Table B holds the same points as the rows below and some others, measured another way and shuffled. Each row below is followed by which row of B it is.
B:
1: [-315  126  314   60 -139  165 -179 -131 -109   12  -28 -335 -321  -20
 -482  380 -474 -247 -521 -111   63  352  326 -412  240  -30 -518  317
  346 -172 -829 -395   19  152  298  200   39  298  469]
2: [ 195 -330  -57  234 -169  -60  -37  348  198  214 -183  468  -70  137
  230  157 -286  -50 -239   65  -55  -89   78   25   44  -43  -64   79
  -41  369  -52   10   -5  308 -203  -97  -83 -171 -229]
3: [ 310 -168   40   39  -86  122 -155   -4  -60  139   71  520 -132   52
  337  211   47 -122  124  312   19 -372   15  288  -10  -49  109   32
 -411  359  255  -86  206 -129  -27  114 -124 -410   11]
4: [  53   18  250 -200  173   71  -28  -77   36   91  143 -239 -172  484
  240  360 -138   37  276  -51  -21 -142  -85  -33   -5   35   78  150
   16 -138  -12  -40  -33  -51   59  -21 -157  183  344]
5: [-324  242 -197 -518  178 -293 -118  123  173  282  346 -287 -126  152
  -78  376  -58 -499  167 -186   46 -121  283 -240  331   -9 -438  217
 -292  235 -169   -2   53 -102  -61  315  123 -169  117]
6: [-220  115 -495   39 -445  -79 -223   45   74 -155 -585  152  -31   48
 -346 -247 -282 -280 -737  -58  -75  270  280 -274   74  109 -474   97
  691  -98 -570  -73 -155  228 -420 -346  229   14 -121]
7: [-408   15 -411 -750  519 -703   18  647  347  637  292 -389   24  130
  -21   65  -71 -454   43 -563 -189 -176  152 -453  516  -76 -356  184
   35  334 -182  232  -90  239 -422  218  479 -319 -479]
8: [ 228   -1  359  -84  173  134  131 -187 -106  100  203 -367   29  241
  309  145  184   94  407  122  100 -212 -283  139 -150  -21  319   88
   34 -279  258    4   77  -57  121  -54  -69   14  254]
9: [ -49  332 -173  -41 -316  105  -70 -385 -135 -221  -83 -225   88  -30
 -150  -90  253 -291  -41  244  225   41   96   41 -140   81 -166   82
  198 -291  -32  -70   87 -164  -63 -137   90 -107  246]
10: [ 248 -113  142  165 -112   76   45  -50  -34   57  125  176   36  128
  362  212  206  -58  270  339  204 -250   -6  277 -212    1  206   53
 -317  141  375  -16  176 -102    3  -20 -140 -300   70]
11: [  19  227 -306  145 -606  184 -298 -213  115 -127 -123  419 -185 -100
 -224  323 -307 -484 -326  279  143   83  367   10  173  -14 -646  148
 -317  312 -352 -188   95  -28   69  141 -232  -81  307]
12: [ 491 -411  505  216  128  246   45   21  -75  117    2  286 -135  503
  668  284  -41  377  330  243  -43 -365 -296  339 -286   13  590   33
  -92   12  404  -40   65   -3   24 -181 -307  -29  130]
13: [ 239  -30 -365  293 -512  -44   16  106  225  133 -102  398  168 -321
    7   19  -41 -370 -222  278  174  -16  109  123   95 -127 -348   50
 -286  407   31   88  110  270 -122   14  -64 -364 -220]
14: [ 351  298 -272 -213 -269  281 -124 -408   64 -137 -250  -29    1  218
   98 -149  -97  -30   73   92 -110 -122 -357  129   36    7  -79   11
  246 -332  -24  103 -133   10 -102 -290 -182  215  289]
15: [-142  466 -442 -512  -54 -128 -114 -263  -27   13  183 -299  107  -68
 -104  -84  373 -515  224   81  136 -193   81    0  115   31 -266   72
 -109  -74  102   66  114 -287 -167   87  223 -335  101]
16: [ 169   26 -325 -138 -222   24 -225  108  249  212  -76  413 -165   19
   21  202 -398 -304 -187  -13 -145 -142   51  -26  355 -110 -427   99
 -239  394 -236    7  -24  182  -91  123 -133  -89    7]
17: [ 318  116 -292  -63 -329  216 -153 -201   46  -22 -314  201  -12  -48
  -15 -195 -173 -108 -227  102 -139  -77 -231   69  132  -62 -165   17
  252 -103 -161   36  -66  162 -130 -188  -48   19   55]
18: [ 123  110  461 -391  338  228  -89 -210   27  180  317 -401 -343  555
  228  573 -343   84  419 -161 -121 -194 -235  -78  178  -41   26  216
 -103 -197 -148 -102  -50  -82  316  177 -312  426  640]
19: [  92   -7  275   74    1   70  114 -131 -182  116  183 -299   93 -172
   34   64  252 -126   96  204  212  -72  -61   64  -75  -72  106  114
   22 -140   86  -90  198    7  146   85  123 -224  105]
20: [  61 -123 -435 -225  -41 -212 -149  360  387  165 -299  365 -112  540
  275   65 -394  -68 -125 -204 -262 -153   24  -98  131   76 -167   56
  160  244 -103  181 -243  226 -501 -285  -68   26 -225]
21: [  80    7 -249  -16 -160 -189   52  181  291  225  141  103   94   12
  166  215   -5 -332  123   82  133 -127   97   42  108  -65 -248   99
 -380  357  136  147   55  137 -124   69  -71 -260 -113]
22: [  53   24   40  175 -331  236 -171 -165  -71  -96 -287   97 -162   30
 -177   74 -314  -97 -438   98  -11  153   96  -91   45    9 -252  138
  351 -126 -434 -215  -13  145   34 -106  -45  133  231]
23: [ -48 -155 -385   28 -157 -348   24  452  182  400  -39  217  158 -443
 -129 -130  -15 -451 -414  -24   28  -24  206 -148  298 -155 -367   92
  -38  476 -156   72  105  388 -280  135  363 -547 -564]
24: [  74  215  -79  -60 -221  154  -65 -312 -121 -101 -104 -174   36  -60
 -100 -101  108 -182  -81  162   93   -9  -61   37  -28    4 -101   79
  249 -270  -94  -64   54  -39  -19 -105   76  -48  198]
25: [-192  -96  210  -63  132 -117    7  252  148  246    2 -337 -180  277
  -96  322 -447  -67 -236 -304  -61  175  109 -381  202  -25 -256  252
  326  -47 -502  -94 -115  329   17   19   41  266  110]
26: [ 334 -469  434  624 -163   49  230  217  -38  239  137  273  113 -182
  334  262  125    8   19  404  301 -112   38  253 -222 -126  253   90
 -333  342  306  -81  282  239  144   78  -93 -417 -164]
27: [  99 -191   60  442 -401  102  -25  157  165   88 -281  213  -87  -65
 -141  194 -497 -103 -555   38   32  255  137 -156  115  -90 -362  168
  204  144 -480 -129  -44  469   40  -68 -119  130   13]
28: [  -4  -99  305  -19  193  -88  147   42 -104  159  242 -320   66  153
  236  163  287  -45  268  107  195 -153   -8   47 -176   18  249  120
   -8  -90  238  -23  151  -51    5    7  118 -225   36]
29: [ 527 -337  518  490 -209  439  -41 -207 -262  -22   58  540 -126   59
  475  313  117  144  171  596  192 -323  -82  492 -321  -41  430   31
 -407  168  396 -226  318 -145  238   29 -318 -299  238]
30: [ -22  -62   94   18   -7  -60   -3   52  -33  117  139  -11  -24   76
  132  221  104 -194   70  149  154 -119  152   36  -50    8  -11  124
 -149  133   87  -79  147  -46  -23   74   42 -273   32]
31: [-368  133 -365 -556  232 -400 -127  256  -13  350  120 -258   12 -208
 -262 -152  129 -507 -219 -258  -84 -112  219 -327  372  -47 -337  143
  212  136 -265    0   83   37 -302  200  583 -449 -315]
32: [ 231 -141   91  197 -181   67  -22   22   60  108  142  340  -51  106
  324  362   46 -160  192  337  189 -234  108  251 -102  -24   27   79
 -500  350  272  -42  191  -59   33   89 -226 -302   81]
33: [ -71   96 -208   91 -301  -53    7  -25   42  -16 -216 -153  112 -105
 -198 -123  -27 -247 -337   44  108  178  106 -144   20    7 -280  112
  368 -127 -262  -15  -22  213 -155 -165  161  -57  -45]
34: [ 154 -471   96  251  -17 -115   -2  477   74  382 -117  419  -60  -98
  153   85 -233  -45 -370   11  -85 -109   79  -40  127 -128    8   92
   46  420 -121  -62   81  395 -149   38  127 -326 -394]
35: [  65  319  179  -31 -199  303  -49 -516 -198 -172   64 -394  -39    1
 -124  118   91 -159   83  216  198   42  -64   36  -69    7 -104  142
  126 -398 -126 -162   99 -151  246   -1  -74  120  529]
36: [ -65  -64 -483 -195  -82 -352  -99  407  330  289  -56  298   -2  118
  101   86 -153 -363 -132 -101  -70 -142  209 -106  237  -19 -342   89
 -153  471  -55  145  -35  184 -402    5  106 -323 -346]
37: [ 152  -65 -123 -242  172 -201  140  211  211  287   20 -228  135  238
  278  -58    7  -14  190 -161  -84 -181 -265  -40   76  -45   99   54
  168  -42  154  241 -109  242 -252 -175   82  -48 -196]
38: [-256   20 -821  -55 -315 -619   32  588  621  247 -114  245  198  116
   22  108 -137 -579 -195 -121  117   56  451 -206  178   38 -636  105
 -234  618  -43  300 -117  323 -578 -105   92 -351 -513]
39: [-186  -64  -41  -85   94 -313  115  307   99  331  138 -293   96 -128
  -80   51   44 -297 -130 -127   95   30  140 -228  167  -78 -197  169
  103  133 -143   33   58  251 -118  106  299 -271 -242]
40: [ 475 -263  -20  472 -440  201   48   33   48   52 -315  457  118 -149
  202 -114 -101   39 -271  311   46  -55 -174  233 -110 -100   64   -8
   91  116   79   26   48  345  -90 -238 -125 -169 -174]
41: [ 717 -261  241  323 -174  381  127 -237 -174  -44 -261  233  155   98
  515 -270  201  375  161  395  -13 -287 -576  458 -362  -46  626  -99
  273 -298  466   72   55  124  -73 -421 -147  -99  -25]
42: [ 104   73  -31    1  -93  -39  140  -65   35   97   34 -309  190  -55
   47  -61  161 -147   77   79  141  -22 -136   10  -40  -50  -15   82
  131 -160   77   88   31  149  -47 -104   82  -97   -1]
43: [ 671 -361  585  220   80  464  -20 -218 -258   45   26  387 -154  356
  694  204   91  414  401  420  -36 -482 -424  512 -326  -20  725  -20
 -168  -63  507 -111  167 -145  145 -131 -331 -108  249]
44: [  28 -428    6   46  182 -350  117  624  187  491   -7  134   49    1
  199   36 -123  -82 -199 -160  -84 -119   36 -136  151 -109   27  107
   95  375  -20   87   19  425 -283    0  253 -348 -534]
45: [   6  258 -335  -28 -422  109 -201 -240   75 -189 -203  154  -63  150
  -74   77  -96 -305 -139  182   88   19  169   28  -12   88 -350   85
   32  -11 -154  -48  -14  -77 -142 -135 -113  -16  228]
46: [ -71  265   79    2 -223  162  -62 -342 -105 -124   41 -308  -43   33
 -158  172   39 -245  -26  168  214   91  115  -49  -46   33 -222  166
   82 -238 -189 -158   80 -101  141   13  -33   60  404]
47: [-174  270 -163  -39 -210 -131   85 -140   47  -33  109 -410  179  -32
 -118   72  249 -386   70  129  315   92  191  -66  -79   47 -258  136
   11 -117   10   26   83  -38  -56  -31  109 -154  118]
48: [ 279   42  324    8  -20  271   34 -262 -106   81  132 -219  -53   36
  122  175  -30   14  163  151   61 -117 -249  102   11 -100   86  116
   -4 -199    5  -84   90   39  254   56 -141   84  335]
49: [ 177  129  348  199 -227  342   39 -374  -71 -125  -24 -335  -65  154
  -17  253 -152   29   19  170  161  137 -124    9 -104  -16  -52  166
  187 -376 -191 -141    5   75  293  -97 -244  337  526]
50: [-380  432 -299 -534   47 -271 -121  -33  107  264  448 -413  -39 -206
 -320  299   88 -728  105 -105  169  -54  339 -261  428  -75 -640  235
 -386  220 -239  -46  160 -141   61  473  221 -286  162]
51: [ -26  408 -474 -514  -60 -130  -51  -98  269  151   20 -383   61   74
 -127  -41 -127 -365   55 -217  -88  -30 -144 -196  347  -60 -452  113
  128 -127 -224  193 -152  137 -154  -19   64  115   99]
52: [ 885 -582  425  637 -190  432  191  -78 -198  -34 -427  508  160  194
  739 -289  142  626   61  479  -41 -311 -624  572 -543  -35  897 -137
  362 -231  579   62   44  253 -133 -593 -207 -123 -167]
53: [ 238   67   53   13 -153  213  -36 -253 -136  -22 -106  -54   18  -10
   67  -90   72  -32  -15  181   33  -98 -191  117  -55  -25   72   45
  211 -228    8  -50   62   12    6 -125   15  -56  154]
54: [ -87  370 -379 -257 -293   12 -197 -175  235  -52  -16  -43 -128  205
 -130  268 -251 -413  -28  -11   39   25  174 -115  213   36 -562  155
 -134   57 -269    6  -68  -43  -63   30 -172  121  321]
55: [-159  436 -231 -538   22  -46 -155 -210  147   81  204 -375 -134  233
 -102  277 -113 -394  206 -135    4  -74   65 -174  275    9 -432  180
 -121  -75 -216   15  -45 -133   16  153  -35  109  379]
56: [ 118 -203   -6   61  -12 -122   11  230  117  201   66  245   -6  183
  317  206   13 -119  101  131   68 -215   85  107  -51   -7   60   75
 -228  301  201   34   89   57 -163  -15  -39 -300 -136]
57: [ 597 -100  402  329 -253  519   17 -401 -275    0  -25  139   -6 -220
  185    5   63  125   37  434   89 -176 -380  355 -118 -160  266   31
  -17 -174  137 -155  204   60  319   -9 -197  -80  286]
58: [ -85  -53  382   73  119  -76  172   12 -175  225  326 -465   93 -227
  -46  161  267 -207   73  110  281   -4   78  -63  -32  -86   44  184
  -17  -71   23 -123  243   52  192  199  227 -285   46]
59: [ 414  -74  113  484 -525  449  -80 -378 -251 -255 -376  349   31 -135
   63 -161   58   58 -285  500  125   -9 -124  305 -282    2  145   -2
  266 -207   15 -173  126   41   35 -276 -117  -98  165]
60: [ 578 -474  397  584 -200  246  174   76  -36  133 -112  380   78   19
  476   84   -4  266   29  385  109 -169 -267  351 -273 -104  430   10
  -59  105  330   -8  125  278   53 -191 -225 -177  -95]
61: [  -2 -326  312   21  326 -252  206  344   23  301  192 -201   70  334
  405  188  182   73  263  -14  103 -191   -2    4 -189   27  357  108
   38   56  289   63   78   95 -160  -82  130 -244 -199]
62: [ 121  -76  198  147 -203  218 -202  -37   21   94   21  313 -303   89
   12  472 -398 -157 -188  142   13  -35  174    1  159  -70 -272  188
 -249  267 -299 -244  100   60  207  205 -245   20  312]
63: [ -42 -252 -213  -15   70 -440  136  550  330  375   57   90  131  183
  293  133   -6 -193   45  -97   47 -134  138  -75   50  -16  -68   87
 -129  408  158  203  -11  276 -364  -60  114 -337 -441]
64: [ 192   -8 -116  -11 -196  115 -150  -44   44   80 -113  272  -99   29
   71   78 -166 -152 -131  121  -45 -130  -21   68  112  -53 -146   75
  -30  134  -99  -52   33   75  -68  -12  -73 -110   52]
65: [  17  373   48 -313    7  151  -85 -550 -353 -139  316 -317   49   -1
   93   40  627 -292  482  375  282 -317    0  257 -197   76  155   56
 -227 -264  383 -111  301 -571   83  112  107 -382  385]
66: [ -95  -58 -728 -304  -44 -528  -35  512  364  323 -125  266  167   54
  129 -184   47 -409 -118 -143  -94 -195  168  -98  203   11 -276   23
   -9  446   96  291  -62  216 -644 -119  306 -505 -619]
67: [ -11   12 -260  159 -331 -171  -30  105  134   91  177  345   87 -131
  115  282  212 -502   70  359  336 -145  398  168  -44   -4 -269   96
 -625  524  241   -6  254 -103 -109  171  -33 -578 -107]
68: [ 208 -162  -98  165 -249   44 -107  162  166  178 -106  432 -105    0
  104  210 -302 -174 -222  108  -28  -86   80   39  159  -92 -232  100
 -177  369 -132  -38   39  229  -61   47 -132 -149  -62]
69: [  95  -93 -265 -121  -77 -147 -101  241  240  231  -37  311  -54  171
  203  150 -169 -220  -28   -1  -72 -194   77    8  152  -32 -180   75
 -184  355   18   79  -10  120 -239    6  -39 -228 -155]
70: [-254   -5 -258  313 -372 -369  192  355  326  207   16 -183  231 -294
 -276  163  -91 -513 -381   -1  331  327  414 -282  126  -80 -599  204
  -41  302 -288   61   37  455 -105   59  149 -214 -256]
71: [-185  -99 -180  -39   44 -407  189  401  296  191  -87 -307  173  325
  118   13  -30 -116  -46 -208   61   94   94 -235  -52   68  -87  122
  332  -14  -37  206 -150  319 -387 -280  172  -28 -281]
72: [  99  -53 -245  148 -318  -44  -22  123  219   26 -285  193   27  161
   59   30 -227 -124 -253   42    1   54   55  -41    8   20 -214   80
  174   90 -137   65  -97  269 -243 -240  -71   -3  -89]

[-146 -234   15 -158  170   50  -49   99   62  113  -16  155 -113  256
 -120  -39  126  240  210 -100 -134   40 -148  -46   23  164  -25  299
  -45 -285   55  190  174]
45
[  74 -490 -119  118  202  436  196   42  297  369 -477 -311  -75  145
 -109  175  342  -99   86 -181 -439 -159  158 -157 -425   -5  211 -133
  126 -298   71    6 -254]
3
[ -79  100   30  272 -296   80  262   31 -260 -232 -198 -148  -27  -89
   63  143  170    4  240 -128   93  172  178   17    0  -16 -238   50
   51  -21   19 -156   96]
35
[-304  172  184 -207   62 -318 -187  144 -197  -48    2   77 -154  -27
  209 -175 -119    2 -129  163  135 -118   29   19  165   13   62  265
   -7   73  -19   99  112]
23
[ -72 -177  -52 -183  369   67 -129   79   17  208 -102  -29 -167  187
  -64 -292 -122 -152 -174  202 -149 -361  -49  -54  -33  -67  213  120
 -107 -225 -194  221  144]
2
[ -97 -278  -26  -72   73  114  -11   75  119  127  -60  -25 -100  217
  -92   32  148  133  197 -140 -158   19  -46  -67  -49  117   51  209
  -90 -258   66  112  124]
30
[ -81 -227   28   77 -189   73    6  134  226  212 -143 -312  -99  170
  168  357  250  -32  121 -214 -186   66  237 -119 -235    4  271   88
 -209  -47  185   25  -81]
70
[ 134 -182  -81  308   32  398  387  109  -40   64 -279 -131   50  308
  -96  130  323   -5  226  -65 -175  157   88  -68 -184   -5 -152   28
  -79 -157 -141   12   72]
69
[-142  201   80  -37  131 -187   27  -28 -316 -300 -113  135   -7 -191
   35 -409 -302  -75  -72   95  282  -88    4   51  298  136  -52  160
  279  135  -98 -218   22]
54
[-260  171  156 -124  -73 -285 -139   69 -220 -173   82  277 -132  -14
  112  -47 -144  189  132  -64  211  102  -26   31  207  135  -25  342
   19  -21  122   46  153]
24
[-187   52   75  -97  -97 -202 -158   80  -92  -84  137  128 -131  116
   96  -13 -135  108  115  -65  137   68   -4   -5  152   91   97  329
 -186  -45   72   86  219]
39
[-101  -44  -62 -119  202   34 -151   -7 -165   47  -35  214 -255   71
 -116 -194 -219  -18   12   84  -35 -269  -74   -4   -5  -97   84  158
  -59 -380  -83  252  262]
14
[ 102 -101 -121  183   94  264   75   24  -45  187 -291 -189 -174   93
   22   38  -57 -322 -101   76 -172 -291  229  -85 -295 -264  268 -118
 -131 -218 -141  108   11]
44
[  13  100  -38  273  -90  154  217  -36 -284 -150 -306  -90  -81 -142
   21    0  -32 -173   68  -21   56  -74  205   -2  -86 -124  -64  -76
  128  -89  -72 -127   13]
28
[  -7 -658 -112  -44  204  394   56  100  486  507 -354 -407 -118  277
 -122  217  452  -14  110 -210 -551 -163   89 -187 -424   41  281  -27
  -44 -369  124  128 -165]
29
[ 193 -523 -214  231  124  572  243   48  288  381 -363 -262  -85  351
 -191  280  350  -68  217 -216 -462  -55  129 -166 -464  -69  182  -89
 -137 -427    7  124  -53]
43
[ 165 -199 -105  355  -30  425  308   92   29  197 -342 -185  -52  271
  -16  313  281 -107  171 -118 -254   50  225 -107 -372 -145   69  -77
 -140 -213  -48   69  -28]
72
[  96 -303 -257   54   53  281   62  -57   14  -64   98 -119  -59  295
 -318 -249 -105  -47  220  -58  -44  -68 -140  -25  123   48  -13  191
 -340 -364 -227   58  480]
18
[-138 -249  -24 -203  238   26 -123   70   94  160  -61  -36 -142  165
  -85 -184    2   18    1   27 -145 -196  -80  -54    8   68  135  195
  -58 -232  -35  149  130]
21
[ -13  223   76  307 -155   76  289  111 -340 -165 -210   25   -6   61
  133  133  121  -26  138   20  109  178  187   13  -36  -77 -196   67
   -2   57  -87  -47   77]
17
[-153  436   93   34  -19 -296  -32  -68 -522 -440  -50  218  -78 -320
  128 -388 -504 -163 -109  150  451 -124   87  101  340    0  -35  138
  220  169 -114 -212  106]
8
[-162  281  137    0  -22 -279  -57   28 -274 -216  -96   75  -72 -184
  223 -184 -301 -139 -130   76  279  -80  156   24  180   32  129  136
  134  216   -3 -164  -49]
22
[ -13 -337 -128   22  -54  176  -89  -13  238  229 -148 -249 -196   89
  -28  180   24 -119   91 -220 -223 -172  161 -118 -253  -51  373   16
 -168 -297  141   59  -11]
48
[  57 -418  -90  135  -10  347  155  122  271  295 -177 -169  -62  396
  -83  338  377  104  294 -261 -340  141   79 -141 -305   55  123  107
 -217 -296  102  136   24]
64
[ 112 -147 -121  224 -212  193  127   72   25  -33  126  -88   -9  414
  -56  167   42   33  307 -178    8  249   43  -58    8   41   56  237
 -496 -143  -70   55  348]
25
[ -82  194   42    1   46 -122    7   47 -321 -244  104  301  -48  127
   -8 -238 -254   72   98   74  257   85  -84   50  273   87 -102  315
  -87  -21 -136   38  305]
61
[-203  -23   60 -215  196 -181  -69   74  -91 -124    1 -109   -9    9
   10 -464 -134  -70 -124  172  126 -151  -82   19  310  165   -3  243
   31  104 -174  -89  159]
62
[  12  349    8  131   86 -121  -46  -74 -411 -209 -151  274 -154 -194
  124 -231 -568 -280 -178  129  299 -242  179   24   73 -140  231   17
  129   39 -105  -77  -13]
71
[-104  -71    0 -120  266  -18  -34   51  -80   10 -135  -66  -72   32
  -17 -349 -128 -143 -143  163   -4 -251  -15  -19   94   30   90  117
   51  -44 -170    4   77]
16
[   4  273   14  -30  387  -83   23   23 -439 -229   13  481  -27  131
  -73 -534 -474  -59 -107  293  284 -118 -151   61  311   43  -60  257
   57   -9 -337   65  259]
20
[ 128 -149 -137  347 -198  360  245    9  -52   29 -182  -91  -94  198
  -82  315  164  -18  323 -225 -133  127  164  -69 -245 -103   -7    9
 -200 -305   16   50  145]
51
[ -35 -118   14  133  105  202  307  103  -84  -22 -314 -222   64   84
  -39  -99  284  -37   71   34  -96   32   62  -28  -20   69 -201   36
  140    0 -141 -116   -5]
32
[  58 -141  -80  275  -95  284  133  -27   24  169 -416 -196 -180  -64
   57  321   96 -197   75 -188 -205 -140  330 -104 -413 -188  254 -177
   65 -232  131  -24 -203]
53
